Below are the code and all the weights of a small trained network. Each question names an input and a class and asks about switching units off, where a switched-off unit gives its printed mean instead of its output.

import numpy as np


def w(rows, s, z=0):
    codes = np.array(rows[::2]) - 128.0
    scale = np.full(codes.shape[1], s)
    scale[-1] = z or s
    return codes * scale


def f(y):
    return y / 2 * (1 + np.tanh(0.7978845608 * (y + 0.044715 * y**3)))


def log_softmax(a):
    a = a - a.max(-1, keepdims=True)
    return a - np.log(np.exp(a).sum(-1, keepdims=True))


def net(x, mask):
    res = np.array(x, float).reshape(1, 6) / 4 @ E
    y = f(res @ A[0][:, :-1].T + A[0][:, -1])
    res = res + np.where(mask, y, B[0][:, -1]) @ B[0][:, :-1]
    return log_softmax(res[-1] @ U[:, :-1].T + U[:, -1])


A, B = {}, {}
E = w([
[132,129,129,130,133],'x0',
[226,23,50,34,130],'x1',
[143,196,245,2,69],'x2',
[125,131,122,127,123],'x3',
[123,129,122,126,115],'x4',
[9,160,75,32,242],'x5',
],0.006)
A[0] = w([
[214,162,129,170,118,30],'N1',
[195,79,181,156,40,93],'N2',
[26,129,119,48,210,132],'N3',
[47,211,176,254,130,119],'N4',
[35,104,89,48,150,115],'N5',
[108,198,189,210,142,89],'N6',
[114,89,79,210,192,116],'N7',
[237,132,77,84,175,117],'N8',
[198,61,101,81,145,111],'N9',
[172,101,170,166,60,116],'N10',
[161,81,194,183,89,114],'N11',
[152,171,198,38,108,86],'N12',
[171,34,108,94,90,95],'N13',
[101,77,84,188,104,255],'N14',
[103,83,42,208,137,111],'N15',
],0.0076,0.0046)
B[0] = w([
[97,158,3,164,111,135],'N1',
[135,110,70,192,145,206],'N2',
[152,137,84,219,179,245],'N3',
[62,59,149,69,80,254],'N4',
[107,118,80,193,177,202],'N5',
[39,79,93,85,111,189],'N6',
[205,213,136,71,47,212],'N7',
[41,114,158,92,128,186],'N8',
[27,88,155,72,100,194],'N9',
[136,124,79,196,188,184],'N10',
[102,93,63,178,168,178],'N11',
[193,229,87,132,65,197],'N12',
[54,100,117,117,127,184],'N13',
[177,130,189,142,115,245],'N14',
[171,195,138,73,44,218],'N15',
],0.0081,0.0056)
U = w([
[85,116,49,222,206,72],'0',
[8,59,141,60,122,80],'1',
[174,229,123,77,84,56],'2',
[114,105,171,133,177,254],'3',
],0.011,0.0077)

Each question gives the input, the list of numbers given to net, and the class t.
The units are the neurons (one row each of A and B). Each row of codes is followed by its name. A weight is (code - 128) times the scale printed after its matrix; where a second scale follows, it is the last column's (A, B and U).
mask holds one flag per neuron, in row order. A switched-off neuron (its flag False) gives its mean, the last column of its row in B, instead of its output. The means were averaged over made-up inputs and are rounded, as every weight is.
A unit's drop is (log p(t) with every unit on - log p(t) with that unit switched off) / (log p(t) with every unit on - log p(t) with every unit switched off).
The circuit of an input: a set's keep is (log p(t) with only the set's units on - log p(t) with every unit switched off) / (log p(t) with every unit on - log p(t) with every unit switched off). Starting from the 12 units with the biggest drops (on a tie, the unit counted first), units are removed one at a time, each time the one whose removal leaves the highest keep (on an exact tie, the one counted first), for as long as the keep stays at least 0.8.
units of the circuit, in order: the units of the circuit, biggest drop first
top k neurons: the k neurons with the biggest drops, biggest first
drop when u is switched off: that unit's drop, to one decimal
input [4,2,8,6,-8,5], class 2: units of the circuit, in order => [N12]
input [-7,-4,-5,-4,6,2], class 2: top 2 neurons => [N7; N15]
input [-8,-7,-8,-5,-3,-7], class 2: top 3 neurons => [N7; N15; N14]
input [-1,1,-7,-7,2,5], class 2: units of the circuit, in order => [N7; N15]
input [-4,-8,8,4,2,-6], class 1: top 2 neurons => [N4; N6]
input [8,5,5,2,-5,-3], class 1: top 3 neurons => [N9; N7; N3]
input [2,6,2,4,-3,-6], class 0: top 3 neurons => [N2; N10; N4]
input [-4,-6,0,-3,-2,-1], class 1: top 2 neurons => [N4; N6]
input [6,-6,3,0,1,-4], class 1: top 3 neurons => [N4; N6; N3]
input [-5,7,-7,-7,-8,3], class 1: top 2 neurons => [N9; N8]
input [-5,-7,-5,-2,-2,-1], class 1: top 2 neurons => [N4; N6]
input [0,8,-7,-3,4,-2], class 1: top 3 neurons => [N9; N13; N8]
input [-4,-4,4,2,4,7], class 0: drop when N5 is switched off => 0.1
input [-8,6,-8,1,7,-6], class 2: units of the circuit, in order => [N15]
input [-7,-5,5,3,-3,-2], class 1: drop when N4 is switched off => 0.6
input [-2,6,-6,5,-1,0], class 1: drop when N15 is switched off => -0.2
